Below is a small trained network, with its code and all its weights. Each question gives an input and a class and asks what happens when units are switched off, that is, made to give their printed mean instead of their output.

import numpy as np


def w(rows, s, z=0):
    codes = np.array(rows[::2]) - 128.0
    scale = np.full(codes.shape[1], s)
    scale[-1] = z or s
    return codes * scale


def f(y):
    return np.maximum(y, 0)


def log_softmax(a):
    a = a - a.max(-1, keepdims=True)
    return a - np.log(np.exp(a).sum(-1, keepdims=True))


def net(x, mask):
    res = np.array(x, float).reshape(1, 3) / 4 @ E
    y = f(res @ A[0][:, :-1].T + A[0][:, -1])
    res = res + np.where(mask, y, B[0][:, -1]) @ B[0][:, :-1]
    return log_softmax(res[-1] @ U[:, :-1].T + U[:, -1])


A, B = {}, {}
E = w([
[97,231,149,200,152,119,17,6,118,138,132,139],'x0',
[196,143,41,123,61,116,62,147,33,76,159,51],'x1',
[118,150,106,73,114,128,112,167,105,216,232,215],'x2',
],0.011)
A[0] = w([
[119,181,149,150,150,127,49,28,108,141,165,133,79],'N1',
[122,147,136,138,130,126,106,103,127,126,135,131,248],'N2',
[136,116,139,138,140,131,136,102,132,110,67,92,82],'N3',
[128,185,115,167,116,127,88,107,155,142,119,160,87],'N4',
[112,156,112,113,120,131,95,143,116,170,230,175,152],'N5',
[125,117,128,149,130,128,127,89,132,67,24,46,115],'N6',
[168,142,62,123,97,130,60,149,54,81,201,54,103],'N7',
[103,126,179,135,168,135,172,90,192,163,111,203,88],'N8',
[137,133,110,104,124,128,110,149,99,192,230,184,84],'N9',
[150,59,112,104,118,128,214,249,127,121,151,110,110],'N10',
],0.015,0.016)
B[0] = w([
[55,154,88,65,73,132,24,99,97,70,172,98,207],'N1',
[251,34,45,71,187,162,233,63,92,203,47,104,203],'N2',
[124,166,167,155,105,128,110,142,130,58,185,143,161],'N3',
[90,124,98,113,75,156,82,129,104,86,145,140,164],'N4',
[184,114,146,191,179,129,171,116,147,79,119,101,214],'N5',
[153,134,169,179,150,135,174,156,164,50,134,125,216],'N6',
[49,149,185,134,112,111,133,153,149,233,128,191,252],'N7',
[54,160,179,142,92,107,123,165,130,213,137,177,199],'N8',
[132,152,186,164,113,131,157,179,170,15,125,122,205],'N9',
[122,122,62,74,112,155,74,45,80,114,127,103,246],'N10',
],0.017,0.026)
U = w([
[100,110,67,65,79,159,85,52,73,88,143,106,88],'0',
[156,129,194,203,131,144,178,108,173,23,133,124,144],'1',
[53,137,191,139,93,120,147,112,143,252,116,209,119],'2',
[223,14,64,90,167,146,193,71,97,196,62,111,251],'3',
[107,133,101,159,117,79,72,142,166,190,132,103,97],'4',
[167,97,123,125,151,75,87,128,99,127,187,126,97],'5',
[209,162,84,148,137,90,71,167,175,117,162,118,95],'6',
],0.011)

Each question gives the input, the list of numbers given to net, and the class t.
The units are the neurons (one row each of A and B). Each row of codes is followed by its name. A weight is (code - 128) times the scale printed after its matrix; where a second scale follows, it is the last column's (A, B and U).
mask holds one flag per neuron, in row order. A switched-off neuron (its flag False) gives its mean, the last column of its row in B, instead of its output. The means were averaged over made-up inputs and are rounded, as every weight is.
A unit's drop is (log p(t) with every unit on - log p(t) with that unit switched off) / (log p(t) with every unit on - log p(t) with every unit switched off).
The circuit of an input: a set's keep is (log p(t) with only the set's units on - log p(t) with every unit switched off) / (log p(t) with every unit on - log p(t) with every unit switched off). Starting from all 10 units, units are removed one at a time, each time the one whose removal leaves the highest keep (on an exact tie, the one counted first), for as long as the keep stays at least 0.8.
units of the circuit, in order: the units of the circuit, biggest drop first
most important unit: the unit with the biggest drop
top k neurons: the k neurons with the biggest drops, biggest first
drop of u: that unit's drop, to one decimal
input [1,6,-2], class 2: units of the circuit, in order : (N7)
input [-5,-5,-3], class 0: top 3 neurons : (N7 N10 N2)
input [5,-7,8], class 1: top 2 neurons : (N5 N9)
input [-6,-3,1], class 0: top 2 neurons : (N2 N10)
input [2,6,8], class 1: top 2 neurons : (N9 N5)
input [1,-4,-3], class 2: top 4 neurons : (N8 N10 N5 N9)
input [4,6,-7], class 1: top 2 neurons : (N6 N8)
input [-3,-4,6], class 1: top 2 neurons : (N7 N9)
input [4,5,8], class 1: top 2 neurons : (N5 N9)
input [-3,1,5], class 1: top 3 neurons : (N9 N2 N1)
input [-8,-2,8], class 0: top 2 neurons : (N10 N6)
input [1,8,6], class 2: top 2 neurons : (N7 N6)
input [-5,-4,-1], class 0: top 3 neurons : (N7 N2 N10)
input [-4,-1,4], class 0: top 4 neurons : (N10 N2 N6 N9)
input [5,-5,7], class 1: top 4 neurons : (N5 N9 N10 N7)
input [8,0,-4], class 0: units of the circuit, in order : (N1)
input [1,8,-1], class 2: drop of N7 : 0.9
input [3,7,1], class 2: drop of N7 : 1.6
input [-8,-6,3], class 0: drop of N10 : 3.4
input [1,3,-1], class 3: most important unit : N8
input [1,-1,3], class 3: drop of N7 : 0.1
